Here is a tiny trained network, its code and every weight. The questions are about switching its units off for an input and a class, where a switched-off unit gives its printed mean instead of its output.

import numpy as np


def w(rows, s, z=0):
    codes = np.array(rows[::2]) - 128.0
    scale = np.full(codes.shape[1], s)
    scale[-1] = z or s
    return codes * scale


def f(y):
    return y / 2 * (1 + np.tanh(0.7978845608 * (y + 0.044715 * y**3)))


def log_softmax(a):
    a = a - a.max(-1, keepdims=True)
    return a - np.log(np.exp(a).sum(-1, keepdims=True))


def net(x, mask):
    res = np.array(x, float).reshape(1, 5) / 4 @ E
    y = f(res @ A[0][:, :-1].T + A[0][:, -1])
    res = res + np.where(mask, y, B[0][:, -1]) @ B[0][:, :-1]
    return log_softmax(res[-1] @ U[:, :-1].T + U[:, -1])


A, B = {}, {}
E = w([
[132,127,124],'x0',
[126,131,132],'x1',
[169,119,4],'x2',
[128,127,127],'x3',
[83,85,123],'x4',
],0.016)
A[0] = w([
[165,30,213,98],'N0',
[187,111,131,228],'N1',
[106,144,25,46],'N2',
[190,139,63,109],'N3',
[117,196,186,98],'N4',
[160,164,144,148],'N5',
[253,120,90,179],'N6',
[103,103,37,72],'N7',
[4,21,122,126],'N8',
[83,128,184,79],'N9',
[58,94,184,171],'N10',
[104,100,75,230],'N11',
[172,88,198,67],'N12',
[224,235,167,182],'N13',
[119,111,92,224],'N14',
[79,114,203,160],'N15',
[46,144,148,73],'N16',
[86,180,157,83],'N17',
[116,101,96,255],'N18',
],0.011,0.0056)
B[0] = w([
[228,233,177,199],'N0',
[73,145,163,182],'N1',
[196,150,150,211],'N2',
[146,156,141,218],'N3',
[153,106,90,199],'N4',
[112,157,59,151],'N5',
[91,138,207,240],'N6',
[178,165,155,210],'N7',
[88,174,2,242],'N8',
[213,125,80,200],'N9',
[113,217,132,247],'N10',
[118,213,191,218],'N11',
[196,153,110,167],'N12',
[28,214,8,227],'N13',
[128,229,184,196],'N14',
[113,174,104,254],'N15',
[201,140,98,170],'N16',
[205,106,87,163],'N17',
[110,212,170,209],'N18',
],0.0051,0.0086)
U = w([
[120,143,121,212],'0',
[87,156,28,97],'1',
[87,152,222,188],'2',
[246,129,182,77],'3',
[94,145,163,179],'4',
[100,79,221,76],'5',
[125,27,219,1],'6',
],0.012,0.0088)

Each question gives the input, the list of numbers given to net, and the class t.
The units are the neurons (one row each of A and B). Each row of codes is followed by its name. A weight is (code - 128) times the scale printed after its matrix; where a second scale follows, it is the last column's (A, B and U).
mask holds one flag per neuron, in row order. A switched-off neuron (its flag False) gives its mean, the last column of its row in B, instead of its output. The means were averaged over made-up inputs and are rounded, as every weight is.
A unit's drop is (log p(t) with every unit on - log p(t) with that unit switched off) / (log p(t) with every unit on - log p(t) with every unit switched off).
The circuit of an input: a set's keep is (log p(t) with only the set's units on - log p(t) with every unit switched off) / (log p(t) with every unit on - log p(t) with every unit switched off). Starting from the 12 units with the biggest drops (on a tie, the unit counted first), units are removed one at a time, each time the one whose removal leaves the highest keep (on an exact tie, the one counted first), for as long as the keep stays at least 0.8.
units of the circuit, in order: the units of the circuit, biggest drop first
most important unit: the unit with the biggest drop
top k neurons: the k neurons with the biggest drops, biggest first
drop of u: that unit's drop, to one decimal
input [-8,-7,-8,0,-3], class 0: most important unit : N13
input [-1,6,7,-5,2], class 3: units of the circuit, in order : [N2, N13, N8]
input [-6,-8,3,2,-6], class 2: units of the circuit, in order : [N6, N8]
input [-2,6,3,5,-4], class 2: units of the circuit, in order : [N8, N6, N9]
input [4,1,-6,1,4], class 3: units of the circuit, in order : [N0, N9, N16]
input [-4,-2,7,5,-1], class 3: units of the circuit, in order : [N2, N13, N8]
input [4,6,-4,1,6], class 1: units of the circuit, in order : [N8, N6]
input [6,0,5,7,-6], class 4: units of the circuit, in order : [N6, N8, N1]
input [-7,-7,-4,6,3], class 0: top 2 neurons : [N8, N6]
input [-8,4,-7,6,4], class 0: top 2 neurons : [N8, N15]
input [-8,1,-5,8,-6], class 0: top 2 neurons : [N13, N8]
input [-6,2,-6,1,-6], class 0: top 2 neurons : [N13, N8]
input [-7,2,-7,3,-2], class 0: top 2 neurons : [N13, N15]
input [5,-5,-7,-5,-5], class 3: top 2 neurons : [N0, N8]
input [-3,-2,8,-1,-3], class 3: most important unit : N2
input [3,6,4,0,-3], class 2: top 2 neurons : [N6, N8]
input [6,-6,-8,-8,-5], class 3: top 2 neurons : [N0, N9]
input [5,8,8,7,-3], class 2: drop of N1 : 0.1
input [0,7,5,-4,-2], class 2: drop of N6 : 0.2
input [-4,-7,-3,7,-7], class 1: drop of N13 : 0.6
input [0,-6,6,6,-4], class 2: most important unit : N6
input [-5,0,-4,-1,5], class 0: top 2 neurons : [N8, N13]
input [-2,-7,2,-7,-3], class 2: top 2 neurons : [N8, N6]
